Below is a small trained network, with its code and all its weights. Each question gives an input and a class and asks what happens when units are switched off, that is, made to give their printed mean instead of their output.

import numpy as np


def w(rows, s, z=0):
    codes = np.array(rows[::2]) - 128.0
    scale = np.full(codes.shape[1], s)
    scale[-1] = z or s
    return codes * scale


def norm(h):
    return h / np.sqrt((h * h).mean(-1, keepdims=True) + 1e-5)


def f(y):
    return np.maximum(y, 0)


def log_softmax(a):
    a = a - a.max(-1, keepdims=True)
    return a - np.log(np.exp(a).sum(-1, keepdims=True))


def net(x, mask):
    res = np.array(x, float).reshape(1, 4) / 4 @ E
    u = 0
    for l in range(4):
        y = f(norm(res) @ A[l][:, :-1].T + A[l][:, -1])
        res = res + np.where(mask[u : u + 6], y, B[l][:, -1]) @ B[l][:, :-1]
        u += 6
    return log_softmax(norm(res)[-1] @ U[:, :-1].T + U[:, -1])


A, B = {}, {}
E = w([
[106,63,2,92,107],'x0',
[233,211,118,193,105],'x1',
[56,90,183,163,4],'x2',
[189,92,189,16,107],'x3',
],0.0045)
A[0] = w([
[5,106,137,105,86,108],'L0N1',
[153,125,43,204,23,85],'L0N2',
[119,123,29,100,214,163],'L0N3',
[61,122,22,213,137,3],'L0N4',
[166,107,114,52,95,102],'L0N5',
[131,137,187,183,166,87],'L0N6',
],0.014,0.006)
B[0] = w([
[89,85,159,171,70,244],'L0N1',
[169,181,82,121,15,228],'L0N2',
[183,99,55,178,133,254],'L0N3',
[5,241,154,84,212,219],'L0N4',
[105,144,131,55,123,193],'L0N5',
[147,150,182,146,145,184],'L0N6',
],0.022,0.0079)
A[1] = w([
[66,127,46,199,110,34],'L1N1',
[163,122,74,122,215,43],'L1N2',
[184,115,75,151,195,36],'L1N3',
[135,55,63,112,104,103],'L1N4',
[113,101,98,5,195,80],'L1N5',
[99,50,57,193,112,1],'L1N6',
],0.017,0.0052)
B[1] = w([
[138,99,151,54,207,253],'L1N1',
[172,114,76,172,100,223],'L1N2',
[178,126,67,172,128,228],'L1N3',
[100,170,146,108,173,222],'L1N4',
[144,100,136,52,106,201],'L1N5',
[55,98,122,84,251,210],'L1N6',
],0.025,0.006)
A[2] = w([
[81,11,139,217,72,3],'L2N1',
[125,78,127,251,98,45],'L2N2',
[111,119,128,162,174,67],'L2N3',
[186,128,155,214,165,56],'L2N4',
[85,51,200,134,136,82],'L2N5',
[83,37,119,197,82,26],'L2N6',
],0.016,0.0035)
B[2] = w([
[70,60,238,228,12,212],'L2N1',
[90,101,85,13,246,185],'L2N2',
[119,104,89,60,55,176],'L2N3',
[191,206,211,86,210,221],'L2N4',
[192,34,99,150,143,255],'L2N5',
[76,92,174,204,54,190],'L2N6',
],0.013,0.0057)
A[3] = w([
[5,221,117,174,163,9],'L3N1',
[146,101,62,190,139,73],'L3N2',
[159,106,97,149,172,75],'L3N3',
[120,113,92,158,130,66],'L3N4',
[102,106,69,186,136,56],'L3N5',
[180,108,53,214,159,2],'L3N6',
],0.017,0.0035)
B[3] = w([
[60,185,105,252,182,254],'L3N1',
[171,81,108,186,88,207],'L3N2',
[134,49,137,156,150,224],'L3N3',
[162,126,127,140,109,152],'L3N4',
[195,144,174,155,111,176],'L3N5',
[227,120,26,179,103,247],'L3N6',
],0.019,0.0056)
U = w([
[71,53,185,188,77,168],'0',
[70,77,107,101,215,102],'1',
[216,108,37,166,163,172],'2',
[146,181,90,131,5,117],'3',
[155,101,127,28,102,131],'4',
[189,187,209,141,158,118],'5',
[50,210,102,206,148,172],'6',
[180,83,170,133,126,2],'7',
],0.019,0.0059)

Each question gives the input, the list of numbers given to net, and the class t.
The units are the neurons (one row each of A and B). Each row of codes is followed by its name. A weight is (code - 128) times the scale printed after its matrix; where a second scale follows, it is the last column's (A, B and U).
mask holds one flag per neuron, layer by layer. A switched-off neuron (its flag False) gives its mean, the last column of its row in B, instead of its output. The means were averaged over made-up inputs and are rounded, as every weight is.
A unit's drop is (log p(t) with every unit on - log p(t) with that unit switched off) / (log p(t) with every unit on - log p(t) with every unit switched off).
The circuit of an input: a set's keep is (log p(t) with only the set's units on - log p(t) with every unit switched off) / (log p(t) with every unit on - log p(t) with every unit switched off). Starting from the 12 units with the biggest drops (on a tie, the unit counted first), units are removed one at a time, each time the one whose removal leaves the highest keep (on an exact tie, the one counted first), for as long as the keep stays at least 0.8.
circuit, biggest first: the units of the circuit, biggest drop first
most important unit: the unit with the biggest drop
k most important neurons: the k neurons with the biggest drops, biggest first
top k neurons in layer l: the k neurons of layer l with the biggest drops, biggest first
input [8,7,-1,8], class 4: most important unit -> L0N5
input [1,6,-4,7], class 4: 2 most important neurons -> L0N5; L1N5
input [-6,3,-4,-8], class 6: 3 most important neurons -> L0N3; L0N6; L2N5
input [6,-2,5,7], class 0: 4 most important neurons -> L0N1; L0N3; L1N1; L0N4
input [8,0,7,3], class 3: 3 most important neurons -> L0N2; L0N3; L0N5
input [4,4,4,6], class 3: 2 most important neurons -> L0N2; L1N1
input [1,-1,-4,6], class 4: circuit, biggest first -> L0N5; L1N5
input [-5,8,5,6], class 5: 2 most important neurons -> L0N4; L0N1
input [-4,4,8,-4], class 3: 2 most important neurons -> L0N2; L0N4
input [3,-8,6,-3], class 0: 2 most important neurons -> L0N1; L0N3
input [-7,2,1,-7], class 5: circuit, biggest first -> L0N6; L2N4
input [-2,8,3,-5], class 3: top 2 neurons in layer 0 -> L0N2; L0N4
input [-7,8,5,-6], class 5: 2 most important neurons -> L0N4; L0N6
input [5,-5,-2,2], class 1: most important unit -> L1N6
input [4,-3,6,6], class 0: 2 most important neurons -> L0N1; L0N3
input [-7,-3,-4,5], class 4: 2 most important neurons -> L0N3; L0N1
input [5,-8,-4,0], class 1: top 3 neurons in layer 1 -> L1N6; L1N1; L1N4
input [-5,5,-2,6], class 5: top 2 neurons in layer 0 -> L0N3; L0N2
input [-7,3,-1,3], class 5: top 2 neurons in layer 0 -> L0N4; L0N3
input [8,0,7,-5], class 6: circuit, biggest first -> L0N4
input [-2,7,8,-5], class 3: top 2 neurons in layer 1 -> L1N6; L1N4
